Here is a tiny trained network, its code and every weight. The questions are about switching its units off for an input and a target symbol, where a switched-off unit gives its printed mean instead of its output.

import numpy as np


def w(rows, s, z=0):
    codes = np.array(rows[::2]) - 128.0
    scale = np.full(codes.shape[1], s)
    scale[-1] = z or s
    return codes * scale


def f(y):
    return y / 2 * (1 + np.tanh(0.7978845608 * (y + 0.044715 * y**3)))


def softmax(a):
    e = np.exp(a - a.max(-1, keepdims=True))
    return e / e.sum(-1, keepdims=True)


def log_softmax(a):
    a = a - a.max(-1, keepdims=True)
    return a - np.log(np.exp(a).sum(-1, keepdims=True))


def net(x, mask):
    ids = ['ΓΔΣΨΩαθλξτ'.index(c) for c in x.split()]
    T = len(ids)
    res = E[ids] + P[:T]
    r = res
    for j in range(3):
        rows = slice(2 * j, 2 * j + 2)
        q, k, v = (r @ M[0][rows].T for M in (Q, K, V))
        z = softmax(np.where(np.tri(T) > 0, q @ k.T / 2**0.5, -1e9)) @ v
        o = O[0][rows]
        res = res + np.where(mask[j], z, o[:, -1]) @ o[:, :-1]
    y = f(res @ A[0][:, :-1].T + A[0][:, -1])
    res = res + np.where(mask[3:11], y, B[0][:, -1]) @ B[0][:, :-1]
    return log_softmax(res[-1] @ U[:, :-1].T + U[:, -1])


Q, K, V, O, A, B = {}, {}, {}, {}, {}, {}
E = w([
[206,239,97,111,144,51],'Γ',
[17,174,144,177,153,13],'Δ',
[134,54,128,105,176,11],'Σ',
[91,217,2,236,7,157],'Ψ',
[70,215,189,120,13,124],'Ω',
[150,130,45,211,210,113],'α',
[210,62,45,80,49,103],'θ',
[50,93,64,110,129,164],'λ',
[98,161,28,21,65,19],'ξ',
[120,36,85,251,43,53],'τ',
],0.0077)
P = w([
[90,127,1,94,137,85],'0',
[152,145,121,180,110,101],'1',
[146,149,118,182,106,100],'2',
[143,142,119,175,104,95],'3',
[134,137,118,171,109,92],'4',
[135,142,117,167,101,87],'5',
[126,139,113,170,105,89],'6',
[131,139,111,167,108,89],'7',
],0.0097)
Q[0] = w([
[97,111,55,101,89,71],'H1',
[105,125,2,163,112,25],'H1',
[105,153,45,187,89,36],'H2',
[112,93,188,76,177,238],'H2',
[97,160,26,199,83,28],'H3',
[140,122,149,100,142,154],'H3',
],0.012)
K[0] = w([
[54,108,55,72,141,75],'H1',
[48,118,79,91,92,111],'H1',
[137,149,51,118,129,109],'H2',
[133,123,213,137,109,119],'H2',
[78,124,11,67,154,103],'H3',
[147,128,196,144,106,145],'H3',
],0.013)
V[0] = w([
[81,221,149,73,107,133],'H1',
[166,195,122,215,1,172],'H1',
[119,103,72,105,186,168],'H2',
[90,202,102,107,122,119],'H2',
[56,125,117,225,189,102],'H3',
[213,183,124,137,158,56],'H3',
],0.0088)
O[0] = w([
[161,144,194,50,124,56,131],'H1',
[131,153,220,152,1,174,85],'H1',
[14,56,192,96,151,182,245],'H2',
[152,126,203,98,142,150,251],'H2',
[105,199,107,65,147,182,253],'H3',
[206,46,82,72,108,208,164],'H3',
],0.0083,0.0047)
A[0] = w([
[165,56,17,122,222,76,113],'N1',
[181,98,77,126,92,185,189],'N2',
[130,144,93,124,69,2,173],'N3',
[140,110,194,41,201,143,254],'N4',
[37,197,85,148,155,98,155],'N5',
[201,182,100,88,130,195,238],'N6',
[230,74,107,131,74,162,168],'N7',
[47,41,145,152,116,187,226],'N8',
],0.0068,0.0042)
B[0] = w([
[205,129,246,192,125,162,253],'N1',
[177,118,87,132,94,180,169],'N2',
[142,105,93,122,81,2,166],'N3',
[153,122,166,37,192,132,219],'N4',
[108,194,128,195,124,122,231],'N5',
[176,165,70,100,141,208,196],'N6',
[194,121,94,165,78,138,144],'N7',
[58,64,138,135,140,162,237],'N8',
],0.0073,0.005)
U = w([
[183,248,109,71,180,109,113],'Γ',
[32,164,168,151,175,48,111],'Δ',
[151,42,217,91,161,77,72],'Σ',
[109,191,26,192,78,133,80],'Ψ',
[114,177,254,110,39,168,57],'Ω',
[185,162,177,226,174,170,190],'α',
[209,45,106,89,85,145,71],'θ',
[54,89,112,58,159,217,255],'λ',
[130,124,73,63,82,32,171],'ξ',
[110,18,116,209,87,81,90],'τ',
],0.0063,0.0021)

Each question gives the input, a string of symbols that net reads in full, and the target symbol t.
The units are the heads (2 rows each of Q, K, V and O) and the neurons (one row each of A and B). Each row of codes is followed by its name. A weight is (code - 128) times the scale printed after its matrix; where a second scale follows, it is the last column's (O, A, B and U).
mask holds one flag per unit, heads first, then neurons. A switched-off unit (its flag False) gives its mean, the last column of its rows in O or B, instead of its output. The means were averaged over made-up inputs and are rounded, as every weight is.
A unit's drop is (log p(t) with every unit on - log p(t) with that unit switched off) / (log p(t) with every unit on - log p(t) with every unit switched off).
The circuit of an input: a set's keep is (log p(t) with only the set's units on - log p(t) with every unit switched off) / (log p(t) with every unit on - log p(t) with every unit switched off). Starting from all 11 units, units are removed one at a time, each time the one whose removal leaves the highest keep (on an exact tie, the one counted first), for as long as the keep stays at least 0.8.
circuit, biggest first: the units of the circuit, biggest drop first
top k neurons: the k neurons with the biggest drops, biggest first
drop when u is switched off: that unit's drop, to one decimal
input α θ α Γ α Σ, target λ: circuit, biggest first	[H3 H2 H1]
input θ α λ Ψ, target τ: circuit, biggest first	[H3 N6 N4]
input Ψ α Γ, target Ω: circuit, biggest first	[H1]
input Σ Γ Γ α τ λ, target α: circuit, biggest first	[H1 N1 H2]
input α α α Δ Δ Ψ, target λ: circuit, biggest first	[H2 H3 N1]
input α Ω λ Σ α Γ λ Ψ, target λ: top 3 neurons	[N8 N1 N3]
input Δ Γ α α Ψ, target Γ: top 2 neurons	[N8 N6]
input Δ Ψ α Γ ξ, target Γ: circuit, biggest first	[H3 H1 H2 N8]
input Δ α θ Δ Γ, target Γ: top 3 neurons	[N6 N8 N4]
input Δ Ψ Ψ α Ψ α, target Γ: top 2 neurons	[N8 N6]
input Ω α Γ, target ξ: top 2 neurons	[N3 N1]
input τ α Σ Δ α, target Ψ: top 2 neurons	[N4 N1]
input α Δ τ, target λ: top 2 neurons	[N8 N3]
input Ψ α α Γ Ψ τ λ, target Ω: circuit, biggest first	[H1]
input Ψ Ψ α α τ λ ξ, target Ω: drop when H1 is switched off	1.5
input Γ α Ψ τ, target θ: drop when N7 is switched off	0.2
input α τ θ, target λ: drop when H2 is switched off	0.6
